
[[   1   29  195  -87    7 -125 -158   90 -146 -136   -5   40  213  -20
   114 -143    2]
 [ 162  111  114 -161  176   79  -72 -173  -84 -269  145  389  237  -97
   248 -139  162]
 [ -48  -99  131  -83   -5  -42 -122   89 -114    0  -28 -120   99 -115
     1  -64  -13]
 [  -7  -63   96  -17 -230 -264   24  104   22   69 -262 -258  -87  -52
   -96  -52 -117]
 [  28   -3  117  -79  -47  -23  -58   53 -105  -71  -46  -19   49 -114
    58  -47    0]
 [ -61   40  104   44 -146 -439 -116   72  -72  -29 -270 -294  110  117
  -133 -171 -101]
 [ 123   68  -16   -4 -119 -154  103 -158   92  -53 -184   -1  -74  -35
   -32  -59  -12]
 [  76   -3  165 -162  -53  190  -10  142 -184 -127   29   60   16 -252
   168   47   12]
 [ -21  117  -20   77   10   14 -121  -30 -232 -121  -68 -152   39  -56
   -71    0   46]
 [ -81 -131  172  -47 -138 -409 -102  118   26   82 -215 -261  114   47
  -101 -180 -127]
 [ -11 -104  172  -91  125 -296 -206 -112  112    9   50  170  280   81
    88 -290   42]
 [ -29 -117   14   18  127  -20 -161 -187  117  109  105  134   40  -29
    28 -115   93]
 [-157 -135  159   30  -60 -275 -228  133  -22  121  -78 -198  120   63
   -62 -156  -94]
 [  22   45   66  -12   26  217  -90   11 -156 -103   91  100   29 -133
   116   34   38]
 [  25   35  -84   74   44  -33   -7 -252   67  -49  -60   -1   58   54
   -98  -67  -13]
 [ -88   93  -77  179   77   90 -204  -93 -199  -42   30 -109   20   10
   -84    9   66]
 [ 107   89 -167   75  158  138   -8 -405   58  -69   57  185  -41  -68
   -15  -17  171]
 [ -55 -178  182  -94  -43  -61  -97   99   35   73    6   -7   96  -63
    60  -95  -92]
 [ -76  -50 -100   97  283  432 -238 -219 -116   28  304  157   31 -137
    32   58  180]
 [  13  -15  -33   46  144  138 -205 -170  -52   91  158  162 -135 -197
    96   -8  268]
 [  22   -4  113  -83   17   99 -127   71 -184  -55   47   28    0 -213
   118   -4  104]
 [  17  -65   87  -46    0 -258 -135  -72   53   75  -67    2   -3  -72
    19 -153  111]
 [ -94  -27   94   64  -86 -293 -114   27   12   -1 -147 -178  171  165
  -101 -161 -166]
 [  -2  -39  104  -52 -156 -115   20   97  -53  -34 -180 -195   29  -56
   -55  -31 -135]
 [ -23   10   55    9  -30 -225 -105  -26  -71  -33 -142 -164   89   10
   -82 -118   -8]
 [  70    2  181 -142   -4 -149  -98   24  -58  -87  -24  100  114 -102
   138 -143   65]
 [ -35  -24   96   28 -130 -598 -109  -29   89   63 -294 -239   81  134
  -145 -257  -53]
 [  20 -182  131 -132  -95 -119   54    1  152   77 -103  -30   36  -82
    -1  -89 -115]
 [ -41  -55  -24  105   35   72 -126 -134   74  116   83   94  -81  -29
    19  -20   46]
 [ -28   83  168  -36 -106 -140 -104  180 -235 -171 -132 -165  178    4
    15  -80 -102]
 [-146 -197  222  -22 -133 -102 -137  227   15  119  -27 -120  101   23
    22  -83 -212]
 [ -32   64  -33  124   89   44 -247 -103 -130   49   80   28 -107 -110
    28  -18  217]
 [ -23    4  -28   52   70  -36  -97 -154  -31  -36  -31  -62   91   13
   -81  -74   22]
 [-184 -184  116   64 -138 -160 -181  190  -44  205 -111 -328  -30  -19
  -121  -41 -128]
 [ -28  -25  180  -31   -2 -301 -203   27    1    1  -28   51  154   49
    80 -215   23]
 [  70   46  -20    0  112  -22  -82 -236   20  -63   34  145   55  -46
    38 -100  126]
 [ -14  -15  105 -103  162  181 -155   -7 -216 -168  128   59  263 -111
    77  -53   36]
 [ -78 -117   -2   42   37 -106  -92 -127   70   74  -52 -115   96   43
  -127 -102  -54]
 [  -8  -88   88  -47  -35  103  -16   15    9   -4   19   35   51  -76
    47   -8  -94]
 [  82  -15 -216  100  170  235   -1 -452  166   77  115  212 -157 -113
   -33   29  185]
 [-106 -168  207  -82  -42 -153 -172  169  -61   63  -37 -145  159  -36
     3 -124  -93]
 [ -40  -20   57   14  -51   33 -111   66 -143   11  -36 -121  -45 -133
    -6   14   20]
 [   0 -153   54  -50  -44  192   28  -14   70   74   34   37  -52 -149
    35   45  -76]
 [ -71  -62   82   38   -8 -177 -194    2  -14   94  -34  -70   10  -17
   -10 -112   38]
 [ -70   -6  121   18  -82 -117 -150  131 -150  -13  -82 -162   44  -35
   -12  -55  -36]
 [   8  -55  -13    7  -45 -158   58 -164  130  -21 -160 -108  120   89
  -147 -107 -146]
 [  91   76   80  -64   -6  -89  -42  -67  -58 -127  -51   88   70  -64
    81 -101   58]
 [  42   22   46    1 -153 -388   14  -58   60   -2 -278 -181   -7   32
  -112 -144  -47]
 [ -81   86   42   96   17 -140 -203   -2 -177  -95  -60 -141  159   82
   -64 -107  -12]
 [   8   41  159  -90   46   88 -161  104 -237 -156   76   64  150 -131
   147  -45   54]
 [ -30 -268   69  -27 -271 -324  132   -1  334  271 -289 -247 -135    3
  -170  -83 -242]
 [   1   31   69   -4   39 -328 -149 -116  -13  -62 -109  -47  179   80
   -45 -214   39]
 [  10   16  133  -52   96  -76 -213  -28  -91  -60   83  152  132  -60
   140 -142  124]
 [   3   54   34   19   10 -219  -74 -118  -16 -104 -114  -55  181   99
   -65 -160  -37]
 [ 110   64   37  -80   78   91  -67 -122  -99 -100   53  156  -13 -199
   120  -29  183]
 [ -47    6   84   47  -56  131 -169  120 -163   37   57   -5 -121 -158
    98   52   65]
 [  32 -257   43 -123   33  313   75 -105  188  122  136  177  -40 -211
    82   53  -57]
 [  62  -17   73  -53    9 -150  -14 -144  111  -57  -42  125  133   35
    42 -156  -23]
 [ -40  -40 -213  175  125  436  -27 -300   36   68  153   59 -118  -81
   -90  140   27]
 [-124 -197  298 -144  -66 -245 -196  266  -78   46  -54 -162  240  -18
    34 -173 -137]
 [ 219   -5  101 -232  132  145   69 -226   91 -170  135  442  125 -186
   254  -97  123]
 [-110 -218   99    4  -12  134 -141   65   41  184  105   -4  -38 -109
    39    3  -54]
 [-111 -137  112  -21   39 -133 -172   26  -38   34  -18 -143  210   33
   -72 -137  -84]
 [ -35  -71  157  -40 -102  -33 -115  156  -81   49  -28  -57  -32 -127
    75  -24  -21]
 [ -38  -44   15   48  -74   24  -52    9  -53   48  -70 -137  -73  -87
   -60   18  -34]
 [ -35  -39  102   -3  -47 -361 -194   17  -33   90 -137 -153   -9  -46
   -39 -164   94]
 [ -29 -112   69  -19  112  -53 -224  -90   22  131  105  101   -8 -119
    70 -110  167]
 [ -56   11    6   99  -39 -173 -185  -23  -87   83  -97 -169 -100  -63
   -78  -57  100]
 [ 131   83  -54  -51   60  408   39 -125 -167 -139   90  139 -126 -306
   105  145  152]
 [ -76  -61  131   27 -165  -77  -78  167  -52   44  -98 -156    0   -8
   -12  -25 -153]
 [-154 -105  -61  172  -30  119 -171   -1  -65  202    5 -228 -169  -94
  -134   78    1]
 [  66 -130  -20  -39  -41  231   47 -103  100  148   42   87 -262 -280
    57   98   81]]

[ 309  -75  -55 -137 -222   62   23   64 -338  159 -152 -156   80  332
  -27    4  123 -118   85   54  236    4 -210  153  232  -46] : 35
[ 111  -96  -95 -328   14  -53 -214  -96   41 -146 -230 -242    1  168
 -213  -17  139  -31  -91  -65   89 -183   24  201 -119  -31] : 6
[ 263  -39  194   23  151  300  -92  115 -184  -98  -50   49  -71  -61
   29  112  210   36   28   70  131 -241   55   46  171   29] : 15
[  -2    8 -187   59 -127  -68   95 -200   52 -116   86   11 -219   43
   20 -135 -114   61   14   44   20  159 -171  -25  -49  -28] : 28
[  41  -59 -136  -65  -23  -42  129 -164 -143  129   76   11 -103   47
 -107 -218   86 -154   37 -152  161  108  -41   16  102  -14] : 54
[ -42  -10 -221 -156 -205 -103  -72 -183   69 -315  -79 -213 -104  105
    2 -107   11   89   11 -100   36   19 -168  115 -197  -47] : 60
[-332   32 -107  209  202 -114   94 -265  268 -158  239  250 -212 -462
   27 -168 -152   84  -27   16 -142  101   21 -187 -143  -38] : 33
[-153  -43   30 -116  263    2 -164  -49  128 -166  -23   27    6 -255
 -114   11   83   -8  -93  -81  -92 -221  175   -5 -114  -50] : 23
[ 174  -13 -143   -6 -183  -11   59  -59  -45   15   -6  -36 -139  277
  -19   -2 -135   11  -33  171   18  107 -207   10   58  -57] : 39
[ 250  -56  -36   13  -20   36   69  -27 -107  217  -13   54  -94  211
 -110    8  -69  -83  -45  223   82   57 -105    8  193  -28] : 14
[ 330  -57   48 -152 -169  188  -97  151 -336  -43 -212 -197   90  250
   42  103  221  -22   98   34  223 -162 -157  185  180  -23] : 51
[  57    3  235   -8  120  285 -275  203  -95 -421 -181  -64  123 -302
  198  247  258  202   90   68   31 -401    4  104   -5  -19] : 36
[-245    1 -156  -81 -151 -194  -45   61   -2   35  -94  -67  280  -25
   51  101 -180  -37    6  144 -164   29 -207  -15  -37 -199] : 56
[ 151 -126   77 -107  169   58   62   42 -337  422  -47   72  164  -38
 -176  -82  246 -302   54  -57  239  -68   72   58  336  -19] : 29
[  65  -74  165 -273   73  182 -265  266 -291 -107 -263 -190  336  -66
   11  190  365  -80   68 -132  109 -401   61  181  103  -77] : 41
[   6  -56   49 -178   67  102  -64  139 -267   57  -36  -41  156    3
  -52   28  205 -180   19 -196   53 -181   80   30  129  -80] : 4
[-214  -50 -122 -113  211 -135  -38 -213  182  -57   70   56  -97 -190
 -196 -154   -1  -81 -117 -150  -77  -35  142  -41 -144  -52] : 3
[ 193  -91  169  -87  237  178 -183   10  -77 -101 -175  -33   13 -181
  -78   50  294   23   18   48  186 -290   95  149   81   54] : 8
[  36   -2 -251  131  -70  -81  225 -431  105 -116  221   86 -475  -10
  -43 -367  -67   48   28  -82  146  286 -126  -46  -63   59] : 1
[   9  -51 -159  -97 -114  -60  146 -117 -230  155   65  -35  -17   93
  -63 -216   98 -193   78 -208  166  128  -93   27  127  -47] : 25
[-262   26 -138   27  -24 -106  -69 -163  201 -365   13  -24  -64 -278
  104  -54  -59  168   26   -7 -100  -16 -111  -11 -234  -68] : 17
[ 177  -37   20  177  152  122  155 -161  -65   97  156  212 -285 -104
  -55 -146   38  -33   16   81  149   73    8  -70  174   64] : 48
[ 101   53   23 -120 -275  208 -259  203 -122 -586 -208 -287   62  123
  272  252  117  257   82   16  -20 -269 -223  151 -128  -80] : 11
[-118  -94   31 -253  129    5  -89  107 -258  141  -88  -65  297 -122
 -107  -20  271 -249   45 -264   82 -200  114   70  117  -99] : 7
[-185  -47 -175  -31   36 -171  115 -224  -14  105   86   54  -23 -182
  -85 -249   28 -135   49 -143   77  131  -39  -18    8  -45] : 63
[ 155  -21  -65  -38 -202  111  146   48 -403  101   65  -40  -14  191
   67 -106  147 -149  139 -175  200   75 -149   24  233  -45] : 52
[-227   -4 -228  182   99 -218  176 -415  279  -32  218  206 -301 -288
  -68 -289 -197   40  -30   58  -41  257  -69 -130 -124   -6] : 9
[  22  -69  101 -270   42  111 -186  258 -294   35 -183 -140  333   25
  -35  164  247 -158   22 -127   41 -309   56  105  128 -117] : 69
[  88  -38  -12 -206 -129  110 -132   76 -246 -212 -160 -226  100   70
   54   17  268  -10  109 -191  158 -181  -85  167   18  -44] : 65
[ -28  -41   64 -144  129   78 -169   86  -57 -118 -106  -47  117 -116
  -40   96  143  -29  -24  -47  -18 -245   73   54   -3  -64] : 64
[  23  -52    1  -36   95   65   93    0 -212  176   94   92   -7  -35
  -78  -93  109 -191   17 -131   79  -13   56  -43  183  -46] : 13
